Below are the code and all the weights of a small trained network. Each question names an input and a class and asks about switching units off, where a switched-off unit gives its printed mean instead of its output.

import numpy as np


def w(rows, s, z=0):
    codes = np.array(rows[::2]) - 128.0
    scale = np.full(codes.shape[1], s)
    scale[-1] = z or s
    return codes * scale


def f(y):
    return y / 2 * (1 + np.tanh(0.7978845608 * (y + 0.044715 * y**3)))


def log_softmax(a):
    a = a - a.max(-1, keepdims=True)
    return a - np.log(np.exp(a).sum(-1, keepdims=True))


def net(x, mask):
    res = np.array(x, float).reshape(1, 7) / 4 @ E
    y = f(res @ A[0][:, :-1].T + A[0][:, -1])
    res = res + np.where(mask, y, B[0][:, -1]) @ B[0][:, :-1]
    return log_softmax(res[-1] @ U[:, :-1].T + U[:, -1])


A, B = {}, {}
E = w([
[168,174,70,111,40,191,186],'x0',
[148,122,77,114,185,210,73],'x1',
[128,128,128,133,129,128,131],'x2',
[133,139,223,122,84,196,77],'x3',
[163,185,101,166,97,74,37],'x4',
[117,244,150,100,168,133,167],'x5',
[3,131,92,133,97,146,88],'x6',
],0.0078)
A[0] = w([
[117,185,146,125,173,120,136,61],'n0',
[123,98,54,143,143,76,164,47],'n1',
[156,111,76,129,40,156,156,69],'n2',
[117,130,155,147,97,99,153,40],'n3',
[78,166,129,137,133,141,130,72],'n4',
[115,102,131,127,135,149,161,157],'n5',
[110,73,161,129,162,83,82,84],'n6',
[125,102,76,114,157,90,139,61],'n7',
[103,96,161,122,59,49,159,61],'n8',
[29,86,91,129,88,129,89,20],'n9',
[132,125,109,123,142,149,114,76],'n10',
[157,151,103,144,84,74,37,32],'n11',
[246,78,156,128,154,107,141,9],'n12',
[144,96,80,119,181,190,73,51],'n13',
[145,4,107,150,82,116,93,2],'n14',
[93,73,143,128,146,165,169,46],'n15',
[112,77,149,113,131,156,176,34],'n16',
[131,102,215,121,78,175,82,14],'n17',
[117,115,143,113,148,113,108,44],'n18',
[120,126,152,144,164,106,122,46],'n19',
[144,129,112,126,82,150,144,7],'n20',
[115,91,153,143,176,102,97,28],'n21',
],0.021,0.006)
B[0] = w([
[155,146,170,93,164,123,203,180],'n0',
[116,170,147,106,166,129,20,198],'n1',
[105,130,68,115,180,209,162,214],'n2',
[145,101,140,163,107,152,109,148],'n3',
[127,165,128,118,90,121,163,159],'n4',
[146,117,95,140,142,87,114,169],'n5',
[109,104,67,103,158,204,151,211],'n6',
[120,156,155,112,151,119,55,176],'n7',
[149,66,216,185,102,173,130,189],'n8',
[79,185,104,140,8,110,143,209],'n9',
[143,116,129,161,124,141,126,142],'n10',
[157,54,71,132,150,27,122,235],'n11',
[67,179,106,143,4,106,138,247],'n12',
[147,55,222,188,97,174,129,231],'n13',
[175,179,198,78,176,98,225,238],'n14',
[155,79,78,130,141,58,123,176],'n15',
[151,80,91,136,131,64,126,171],'n16',
[108,188,160,99,174,125,6,217],'n17',
[116,133,98,152,144,154,135,139],'n18',
[136,135,83,113,129,173,147,150],'n19',
[115,122,83,114,153,172,132,150],'n20',
[118,148,65,142,161,185,130,183],'n21',
],0.034,0.012)
U = w([
[100,114,29,131,132,216,142,117],'0',
[76,172,90,152,2,106,130,41],'1',
[118,165,139,112,133,125,13,99],'2',
[170,57,46,153,106,51,115,127],'3',
[153,58,177,209,70,183,115,106],'4',
[165,170,149,84,122,116,199,253],'5',
],0.0066,0.0044)

Each question gives the input, the list of numbers given to net, and the class t.
The units are the neurons (one row each of A and B). Each row of codes is followed by its name. A weight is (code - 128) times the scale printed after its matrix; where a second scale follows, it is the last column's (A, B and U).
mask holds one flag per neuron, in row order. A switched-off neuron (its flag False) gives its mean, the last column of its row in B, instead of its output. The means were averaged over made-up inputs and are rounded, as every weight is.
A unit's drop is (log p(t) with every unit on - log p(t) with that unit switched off) / (log p(t) with every unit on - log p(t) with every unit switched off).
The circuit of an input: a set's keep is (log p(t) with only the set's units on - log p(t) with every unit switched off) / (log p(t) with every unit on - log p(t) with every unit switched off). Starting from the 12 units with the biggest drops (on a tie, the unit counted first), units are removed one at a time, each time the one whose removal leaves the highest keep (on an exact tie, the one counted first), for as long as the keep stays at least 0.8.
circuit, biggest first: the units of the circuit, biggest drop first
k most important neurons: the k neurons with the biggest drops, biggest first
drop when u is switched off: that unit's drop, to one decimal
input [-4,6,0,-8,4,-5,1], class 2: circuit, biggest first => [n1]
input [3,-5,8,-4,6,0,3], class 3: 2 most important neurons => [n11; n13]
input [1,-7,-4,-8,-2,-8,5], class 2: 3 most important neurons => [n1; n7; n13]
input [-1,-3,6,4,-4,-6,-3], class 5: 2 most important neurons => [n14; n11]
input [-1,6,3,5,3,-1,1], class 4: 3 most important neurons => [n13; n1; n7]
input [8,-7,5,-5,4,-5,0], class 0: 2 most important neurons => [n2; n13]
input [-7,8,2,3,4,2,2], class 4: 2 most important neurons => [n13; n2]
input [7,1,-5,3,-1,6,-8], class 1: 2 most important neurons => [n12; n6]
input [3,-7,0,0,-7,-1,0], class 3: 3 most important neurons => [n16; n15; n13]
input [1,0,-2,3,-8,-3,7], class 3: 3 most important neurons => [n15; n16; n12]
input [0,6,6,7,-8,2,8], class 1: 3 most important neurons => [n9; n11; n4]
input [1,-7,-5,6,-8,5,1], class 3: 2 most important neurons => [n16; n15]
input [2,-5,2,-3,7,-3,-1], class 3: 2 most important neurons => [n11; n13]
input [3,-1,-7,-8,8,0,-1], class 2: 3 most important neurons => [n1; n7; n15]
input [-6,-2,-7,8,0,-1,-3], class 2: circuit, biggest first => [n17]
input [-7,7,2,7,6,7,3], class 0: 2 most important neurons => [n14; n6]
input [1,0,-3,-3,-6,-8,0], class 5: drop when n14 is switched off => 7.1
input [-1,-7,-7,0,-3,5,-2], class 4: drop when n0 is switched off => 0.0
input [6,-3,0,6,1,3,1], class 0: drop when n20 is switched off => 0.5
input [-8,-6,4,-4,6,-8,-1], class 0: circuit, biggest first => [n6]
input [0,-8,-2,2,3,0,-3], class 4: drop when n8 is switched off => 0.2
